.30, -.38, -.07, .06
.15, -.38, -.04, .11
-.09, -.38, -.26, -.17
-.04, -.31, -.30, -.25
-.01, -.44, .02, .18
-.04, -.38, -.29, -.21
-.42, -.38, -.23, -.17
-.04, -.38, .11, .25
-.27, -.38, -.23, -.17
->
-.17, -.23, -.38, -.27
.25, .11, -.38, -.04
-.17, -.23, -.38, -.42
-.21, -.29, -.38, -.04
.18, .02, -.44, -.01
-.25, -.30, -.31, -.04
-.17, -.26, -.38, -.09
.11, -.04, -.38, .15
.06, -.07, -.38, .30

-.26, .14, .43, -.23, -.04, .18, .08, -.30, -.13, -.09, .15, .38
-.37, -.06, .22, -.26, -.12, -.18, -.15, -.06, -.20, -.04, -.35, .31
.02, -.09, -.24, .24, .04, -.26, -.12, .39, .12, .05, -.05, -.14
.37, -.10, -.46, .26, .07, -.13, .00, .47, .24, .14, -.14, -.38
-.20, -.08, .30, -.05, .06, .06, .01, -.05, .00, -.08, .12, .28
->
.28, .12, -.08, .00, -.05, .01, .06, .06, -.05, .30, -.08, -.20
-.38, -.14, .14, .24, .47, .00, -.13, .07, .26, -.46, -.10, .37
-.14, -.05, .05, .12, .39, -.12, -.26, .04, .24, -.24, -.09, .02
.31, -.35, -.04, -.20, -.06, -.15, -.18, -.12, -.26, .22, -.06, -.37
.38, .15, -.09, -.13, -.30, .08, .18, -.04, -.23, .43, .14, -.26

-.04, -.03, -.10, -.16, -.24
-.09, -.02, .09, .22, .35
.04, .08, .13, .16, .15
.16, .06, .00, .00, .03
-.47, -.48, -.38, -.22, -.03
.01, -.05, -.15, -.27, -.36
-.36, -.33, -.24, -.13, -.04
->
-.04, -.13, -.24, -.33, -.36
-.36, -.27, -.15, -.05, .01
-.03, -.22, -.38, -.48, -.47
.03, .00, .00, .06, .16
.15, .16, .13, .08, .04
.35, .22, .09, -.02, -.09
-.24, -.16, -.10, -.03, -.04

-.08, .02, .46, -.02, -.13, -.04, .27, .04, -.03
-.24, -.02, .18, .20, -.04, .00, .47, .12, .09
-.14, .00, .41, .05, -.10, .01, .34, .02, .01
-.10, .08, .46, -.10, -.16, -.10, .20, .06, -.13
-.25, -.01, .27, .15, -.08, .00, .44, .08, .02
-.24, -.01, .28, .14, -.08, .00, .43, .07, .02
->
.02, .07, .43, .00, -.08, .14, .28, -.01, -.24
.02, .08, .44, .00, -.08, .15, .27, -.01, -.25
-.13, .06, .20, -.10, -.16, -.10, .46, .08, -.10
.01, .02, .34, .01, -.10, .05, .41, .00, -.14
.09, .12, .47, .00, -.04, .20, .18, -.02, -.24
-.03, .04, .27, -.04, -.13, -.02, .46, .02, -.08

-.09, .11, -.15, .26, .34, .34, .07, -.13, .23, .29, -.22, -.26, -.27, -.42, .43, -.06
-.38, .22, .04, .25, .06, .31, .12, .02, .32, .05, -.35, .06, -.11, .01, -.04, -.26
-.13, .05, .31, -.17, -.28, -.28, -.04, .02, -.31, -.26, .00, .23, .55, .12, -.36, .12
-.57, .22, .24, -.12, -.09, .00, -.22, -.29, .26, .38, -.31, .08, -.01, -.02, -.08, -.07
-.07, -.05, -.08, .27, .32, .23, -.01, -.16, -.02, .31, -.34, -.34, -.12, -.38, .31, -.32
-.03, -.22, -.08, .33, .37, .19, -.06, -.12, -.17, .01, .33, -.16, -.25, .02, .51, -.18
->
-.18, .51, .02, -.25, -.16, .33, .01, -.17, -.12, -.06, .19, .37, .33, -.08, -.22, -.03
-.32, .31, -.38, -.12, -.34, -.34, .31, -.02, -.16, -.01, .23, .32, .27, -.08, -.05, -.07
-.07, -.08, -.02, -.01, .08, -.31, .38, .26, -.29, -.22, .00, -.09, -.12, .24, .22, -.57
.12, -.36, .12, .55, .23, .00, -.26, -.31, .02, -.04, -.28, -.28, -.17, .31, .05, -.13
-.26, -.04, .01, -.11, .06, -.35, .05, .32, .02, .12, .31, .06, .25, .04, .22, -.38
-.06, .43, -.42, -.27, -.26, -.22, .29, .23, -.13, .07, .34, .34, .26, -.15, .11, -.09

.20, -.07, -.33
-.01, -.29, .12
-.01, .07, .06
-.01, .09, .05
-.15, .07, .09
.11, .00, -.47
->
-.47, .00, .11
.09, .07, -.15
.05, .09, -.01
.06, .07, -.01
.12, -.29, -.01
-.33, -.07, .20

.15, .07, .09, -.17, -.13, .17, -.01, -.34, .02, -.08, .09, -.19, -.18, .21, -.27
.07, .25, .30, .32, -.10, -.07, -.11, -.28, -.44, .18, -.12, -.23, -.34, -.11, -.18
-.06, .00, -.19, -.03, -.14, .15, -.10, -.02, .11, .05, -.26, .06, -.12, .03, -.21
->
-.21, .03, -.12, .06, -.26, .05, .11, -.02, -.10, .15, -.14, -.03, -.19, .00, -.06
-.18, -.11, -.34, -.23, -.12, .18, -.44, -.28, -.11, -.07, -.10, .32, .30, .25, .07
-.27, .21, -.18, -.19, .09, -.08, .02, -.34, -.01, .17, -.13, -.17, .09, .07, .15
